Below is a small trained network, with its code and all its weights. Each question gives an input and a class and asks what happens when units are switched off, that is, made to give their printed mean instead of their output.

import numpy as np


def w(rows, s, z=0):
    codes = np.array(rows[::2]) - 128.0
    scale = np.full(codes.shape[1], s)
    scale[-1] = z or s
    return codes * scale


def norm(h):
    return h / np.sqrt((h * h).mean(-1, keepdims=True) + 1e-5)


def f(y):
    return np.maximum(y, 0)


def log_softmax(a):
    a = a - a.max(-1, keepdims=True)
    return a - np.log(np.exp(a).sum(-1, keepdims=True))


def net(x, mask):
    res = np.array(x, float).reshape(1, 4) / 4 @ E
    u = 0
    for l in range(3):
        y = f(norm(res) @ A[l][:, :-1].T + A[l][:, -1])
        res = res + np.where(mask[u : u + 10], y, B[l][:, -1]) @ B[l][:, :-1]
        u += 10
    return log_softmax(norm(res)[-1] @ U[:, :-1].T + U[:, -1])


A, B = {}, {}
E = w([
[88,197,3,114,237,238,129,148],'x0',
[149,140,115,100,85,145,47,131],'x1',
[92,75,57,34,88,62,148,235],'x2',
[142,103,37,152,110,76,122,54],'x3',
],0.0056)
A[0] = w([
[161,82,173,106,147,210,103,254,83],'0.n0',
[144,112,26,159,125,80,107,54,74],'0.n1',
[51,96,80,74,106,109,127,168,92],'0.n2',
[131,59,103,87,92,167,157,192,133],'0.n3',
[98,177,96,137,150,161,117,95,121],'0.n4',
[60,105,130,164,186,93,228,119,2],'0.n5',
[100,125,88,148,128,158,87,159,56],'0.n6',
[109,153,198,131,147,171,118,152,120],'0.n7',
[121,172,68,125,187,144,142,168,88],'0.n8',
[161,136,122,89,107,159,22,124,24],'0.n9',
],0.0086,0.0053)
B[0] = w([
[108,127,91,179,57,185,166,165,230],'0.n0',
[92,95,117,205,19,248,201,186,253],'0.n1',
[124,116,160,198,198,74,60,191,243],'0.n2',
[134,78,86,199,164,36,110,73,233],'0.n3',
[124,177,175,129,108,88,104,85,230],'0.n4',
[254,175,129,89,152,142,218,161,171],'0.n5',
[117,136,138,67,114,116,133,87,167],'0.n6',
[113,84,69,193,52,144,177,120,218],'0.n7',
[87,141,105,76,106,72,137,48,251],'0.n8',
[254,204,93,86,120,98,120,145,170],'0.n9',
],0.0071,0.0046)
A[1] = w([
[161,128,98,177,87,166,192,146,57],'1.n0',
[97,192,174,137,139,150,127,198,96],'1.n1',
[187,116,147,164,61,66,136,133,236],'1.n2',
[136,147,141,88,130,153,97,179,35],'1.n3',
[161,117,192,164,213,184,52,43,17],'1.n4',
[206,87,156,70,241,134,240,121,73],'1.n5',
[105,180,2,138,225,209,114,142,153],'1.n6',
[183,166,160,218,121,229,118,69,186],'1.n7',
[196,121,69,76,95,133,32,141,108],'1.n8',
[85,156,83,98,190,151,108,110,3],'1.n9',
],0.0075,0.0029)
B[1] = w([
[118,170,88,122,88,59,141,148,197],'1.n0',
[138,108,80,113,42,170,170,123,136],'1.n1',
[95,174,104,51,166,199,150,77,242],'1.n2',
[127,127,149,190,111,111,111,133,128],'1.n3',
[123,60,94,154,203,79,108,199,153],'1.n4',
[210,213,115,110,152,149,73,153,150],'1.n5',
[165,74,254,91,70,113,157,115,206],'1.n6',
[111,53,66,102,171,53,105,203,254],'1.n7',
[200,158,160,168,204,181,178,143,158],'1.n8',
[118,81,165,118,161,145,128,109,148],'1.n9',
],0.0078,0.0084)
A[2] = w([
[71,193,75,123,171,148,114,119,145],'2.n0',
[163,194,125,151,152,123,168,131,84],'2.n1',
[89,137,122,27,171,162,130,86,104],'2.n2',
[147,134,115,89,134,55,164,135,149],'2.n3',
[126,99,185,46,115,139,137,57,3],'2.n4',
[139,92,103,180,48,184,163,121,145],'2.n5',
[81,182,105,100,154,124,160,106,202],'2.n6',
[146,121,141,124,117,89,183,97,69],'2.n7',
[74,110,156,84,102,145,88,163,110],'2.n8',
[246,181,110,109,143,165,124,141,51],'2.n9',
],0.011,0.0032)
B[2] = w([
[96,155,167,224,72,59,25,38,147],'2.n0',
[216,154,109,149,109,207,138,128,160],'2.n1',
[99,94,175,173,72,151,93,86,179],'2.n2',
[174,139,126,136,157,166,77,112,254],'2.n3',
[122,64,199,75,82,155,63,67,197],'2.n4',
[66,152,172,173,145,179,253,164,235],'2.n5',
[112,179,93,159,27,80,5,97,183],'2.n6',
[153,102,151,105,150,228,145,158,186],'2.n7',
[159,119,105,179,159,156,132,90,160],'2.n8',
[249,237,71,92,134,188,106,112,192],'2.n9',
],0.007,0.0074)
U = w([
[65,92,95,174,54,167,252,167,173],'0',
[143,48,70,153,216,35,87,180,183],'1',
[121,73,204,95,66,187,85,39,147],'2',
[238,182,79,105,128,203,143,147,156],'3',
[101,185,101,201,75,91,101,88,168],'4',
[79,190,164,83,150,94,120,171,2],'5',
[77,171,164,76,147,86,139,148,19],'6',
[81,184,174,79,148,94,130,166,10],'7',
],0.013,0.0059)

Each question gives the input, the list of numbers given to net, and the class t.
The units are the neurons (one row each of A and B). Each row of codes is followed by its name. A weight is (code - 128) times the scale printed after its matrix; where a second scale follows, it is the last column's (A, B and U).
mask holds one flag per neuron, layer by layer. A switched-off neuron (its flag False) gives its mean, the last column of its row in B, instead of its output. The means were averaged over made-up inputs and are rounded, as every weight is.
A unit's drop is (log p(t) with every unit on - log p(t) with that unit switched off) / (log p(t) with every unit on - log p(t) with every unit switched off).
The circuit of an input: a set's keep is (log p(t) with only the set's units on - log p(t) with every unit switched off) / (log p(t) with every unit on - log p(t) with every unit switched off). Starting from the 12 units with the biggest drops (on a tie, the unit counted first), units are removed one at a time, each time the one whose removal leaves the highest keep (on an exact tie, the one counted first), for as long as the keep stays at least 0.8.
circuit, biggest first: the units of the circuit, biggest drop first
unit that matters most: the unit with the biggest drop
top k neurons: the k neurons with the biggest drops, biggest first
top k neurons in layer l: the k neurons of layer l with the biggest drops, biggest first
drop when u is switched off: that unit's drop, to one decimal
input [-2,7,-4,-7], class 0: circuit, biggest first -> [0.n7; 2.n5]
input [-5,7,-4,0], class 3: unit that matters most -> 0.n9
input [-5,-1,-4,-5], class 0: top 3 neurons -> [0.n8; 0.n7; 0.n4]
input [8,-3,1,-7], class 2: top 2 neurons -> [0.n1; 0.n8]
input [-8,2,6,6], class 2: top 4 neurons -> [1.n7; 1.n2; 0.n0; 0.n7]
input [-8,7,8,-6], class 1: top 2 neurons -> [0.n1; 1.n6]
input [2,3,7,-4], class 1: top 3 neurons -> [0.n3; 0.n2; 0.n1]
input [-8,5,-5,-8], class 0: top 2 neurons -> [0.n7; 0.n8]
input [0,8,2,8], class 0: top 2 neurons in layer 2 -> [2.n5; 2.n3]
input [8,-1,-7,-3], class 2: top 4 neurons in layer 0 -> [0.n8; 0.n2; 0.n3; 0.n1]
input [6,-4,5,1], class 2: top 2 neurons -> [1.n7; 1.n6]
input [5,1,4,-5], class 0: top 4 neurons -> [0.n0; 1.n2; 1.n7; 1.n6]
input [8,-6,5,0], class 2: top 3 neurons -> [1.n6; 1.n7; 0.n8]
input [4,-3,-5,-4], class 1: unit that matters most -> 1.n7
input [3,-7,5,-3], class 3: top 2 neurons -> [0.n5; 1.n7]
input [-2,-7,5,-5], class 3: top 2 neurons -> [0.n5; 1.n7]
input [7,0,-5,-5], class 2: top 2 neurons in layer 0 -> [0.n1; 0.n8]
input [4,-7,8,6], class 1: top 2 neurons -> [0.n2; 0.n0]
input [-2,8,7,-4], class 3: top 2 neurons in layer 0 -> [0.n9; 0.n1]
input [-2,6,3,-3], class 3: circuit, biggest first -> [0.n9]
input [1,5,0,-5], class 0: top 3 neurons in layer 0 -> [0.n0; 0.n7; 0.n5]
input [5,-1,4,2], class 2: top 2 neurons -> [1.n7; 1.n6]
input [-1,-5,7,4], class 1: drop when 0.n2 is switched off -> 0.3
input [-3,-6,-3,0], class 3: drop when 0.n5 is switched off -> 0.4
input [4,-1,2,0], class 2: drop when 1.n0 is switched off -> 0.1
input [7,-3,2,2], class 2: drop when 1.n6 is switched off -> 0.1
input [8,7,0,2], class 2: circuit, biggest first -> [1.n6]
